Here is a tiny trained network, its code and every weight. The questions are about switching its units off for an input and a class, where a switched-off unit gives its printed mean instead of its output.

import numpy as np


def w(rows, s, z=0):
    codes = np.array(rows[::2]) - 128.0
    scale = np.full(codes.shape[1], s)
    scale[-1] = z or s
    return codes * scale


def f(y):
    return y / 2 * (1 + np.tanh(0.7978845608 * (y + 0.044715 * y**3)))


def log_softmax(a):
    a = a - a.max(-1, keepdims=True)
    return a - np.log(np.exp(a).sum(-1, keepdims=True))


def net(x, mask):
    res = np.array(x, float).reshape(1, 8) / 4 @ E
    y = f(res @ A[0][:, :-1].T + A[0][:, -1])
    res = res + np.where(mask, y, B[0][:, -1]) @ B[0][:, :-1]
    return log_softmax(res[-1] @ U[:, :-1].T + U[:, -1])


A, B = {}, {}
E = w([
[154,19,62,73,75,122,178,86,151,101,111],'x0',
[138,148,114,145,93,228,138,149,170,190,167],'x1',
[62,107,74,129,133,222,194,169,194,161,191],'x2',
[177,250,133,181,52,114,112,59,124,137,199],'x3',
[70,146,115,110,26,133,2,104,183,179,127],'x4',
[50,147,240,44,40,163,133,112,98,78,168],'x5',
[61,55,187,128,104,71,92,83,175,78,182],'x6',
[8,102,79,169,169,105,140,46,50,191,103],'x7',
],0.0062)
A[0] = w([
[79,118,130,128,92,195,144,129,230,127,230,183],'n1',
[114,172,100,171,116,128,121,78,89,215,125,198],'n2',
[101,128,150,130,79,178,161,137,232,161,222,203],'n3',
[164,205,154,142,221,205,232,178,117,101,150,254],'n4',
[181,123,115,92,111,85,49,125,158,106,47,166],'n5',
[39,67,216,86,141,105,127,70,96,86,104,180],'n6',
[122,217,255,100,36,87,106,77,91,63,179,168],'n7',
[242,193,132,214,138,128,128,100,169,134,179,184],'n8',
[110,152,95,167,144,161,196,30,49,142,193,185],'n9',
[64,216,143,168,120,162,16,138,125,233,151,141],'n10',
[165,77,128,181,145,39,96,69,170,97,89,222],'n11',
[165,117,71,101,160,150,152,178,102,177,68,134],'n12',
],0.0066,0.0035)
B[0] = w([
[77,73,97,104,44,165,51,212,101,118,60,216],'n1',
[91,155,144,109,119,102,196,88,124,180,115,189],'n2',
[86,88,108,113,75,176,52,233,109,149,77,218],'n3',
[111,148,133,187,174,141,72,228,56,154,55,238],'n4',
[147,160,120,71,92,93,115,59,162,92,188,178],'n5',
[105,66,144,165,146,82,184,63,139,46,131,212],'n6',
[202,122,45,24,167,92,2,109,204,55,51,254],'n7',
[133,114,213,214,98,148,159,136,10,80,202,213],'n8',
[71,123,68,82,115,79,131,110,157,202,67,193],'n9',
[58,177,103,157,123,69,184,66,97,223,114,215],'n10',
[107,113,91,110,86,68,146,61,101,137,157,195],'n11',
[165,159,165,134,179,204,174,121,149,142,35,171],'n12',
],0.0074,0.0086)
U = w([
[168,111,134,102,119,217,205,81,215,149,117,24],'0',
[71,163,104,147,109,108,184,110,105,254,126,157],'1',
[79,63,200,179,97,105,225,93,72,59,209,249],'2',
[187,165,134,106,82,107,105,97,134,87,195,34],'3',
[129,115,78,91,183,81,131,69,196,105,94,184],'4',
[110,94,87,99,87,166,57,191,151,111,103,32],'5',
[178,160,213,178,190,171,146,188,85,107,110,134],'6',
],0.0086,0.002)

Each question gives the input, the list of numbers given to net, and the class t.
The units are the neurons (one row each of A and B). Each row of codes is followed by its name. A weight is (code - 128) times the scale printed after its matrix; where a second scale follows, it is the last column's (A, B and U).
mask holds one flag per neuron, in row order. A switched-off neuron (its flag False) gives its mean, the last column of its row in B, instead of its output. The means were averaged over made-up inputs and are rounded, as every weight is.
A unit's drop is (log p(t) with every unit on - log p(t) with that unit switched off) / (log p(t) with every unit on - log p(t) with every unit switched off).
The circuit of an input: a set's keep is (log p(t) with only the set's units on - log p(t) with every unit switched off) / (log p(t) with every unit on - log p(t) with every unit switched off). Starting from all 12 units, units are removed one at a time, each time the one whose removal leaves the highest keep (on an exact tie, the one counted first), for as long as the keep stays at least 0.8.
units of the circuit, in order: the units of the circuit, biggest drop first
most important unit: the unit with the biggest drop
k most important neurons: the k neurons with the biggest drops, biggest first
drop of u: that unit's drop, to one decimal
input [7,-5,3,-7,6,8,-2,5], class 2: units of the circuit, in order -> (n6)
input [-6,-6,4,-3,3,-1,6,1], class 2: units of the circuit, in order -> (n7; n6)
input [1,-3,-5,7,8,5,0,-3], class 4: 2 most important neurons -> (n7; n10)
input [2,2,-1,-8,4,6,3,8], class 2: 2 most important neurons -> (n6; n7)
input [-5,2,5,-6,3,-6,3,4], class 1: 2 most important neurons -> (n7; n10)
input [4,-1,-5,-7,-7,2,2,1], class 2: 2 most important neurons -> (n7; n6)
input [0,3,-6,-1,-3,5,-3,3], class 4: 4 most important neurons -> (n8; n3; n1; n7)
input [6,-3,-8,-4,7,-4,5,-7], class 3: 2 most important neurons -> (n5; n9)
input [-7,-7,-2,-8,4,0,-2,3], class 2: 3 most important neurons -> (n7; n6; n9)
input [0,4,-5,5,-4,-5,2,0], class 2: 2 most important neurons -> (n8; n7)
input [-3,2,-2,-1,5,-5,-8,-3], class 1: 3 most important neurons -> (n10; n7; n2)
input [-6,3,-6,6,4,2,1,2], class 4: 3 most important neurons -> (n7; n4; n10)
input [4,0,4,7,1,-5,-1,-5], class 6: 2 most important neurons -> (n8; n7)
input [-5,6,8,5,-5,3,1,-4], class 5: most important unit -> n1
input [3,-1,5,-6,3,5,7,7], class 2: drop of n6 -> 2.3
input [4,-8,0,5,-3,-7,2,-7], class 2: drop of n8 -> 0.3
input [-4,2,-8,-3,4,-7,-6,-8], class 6: drop of n7 -> 0.2
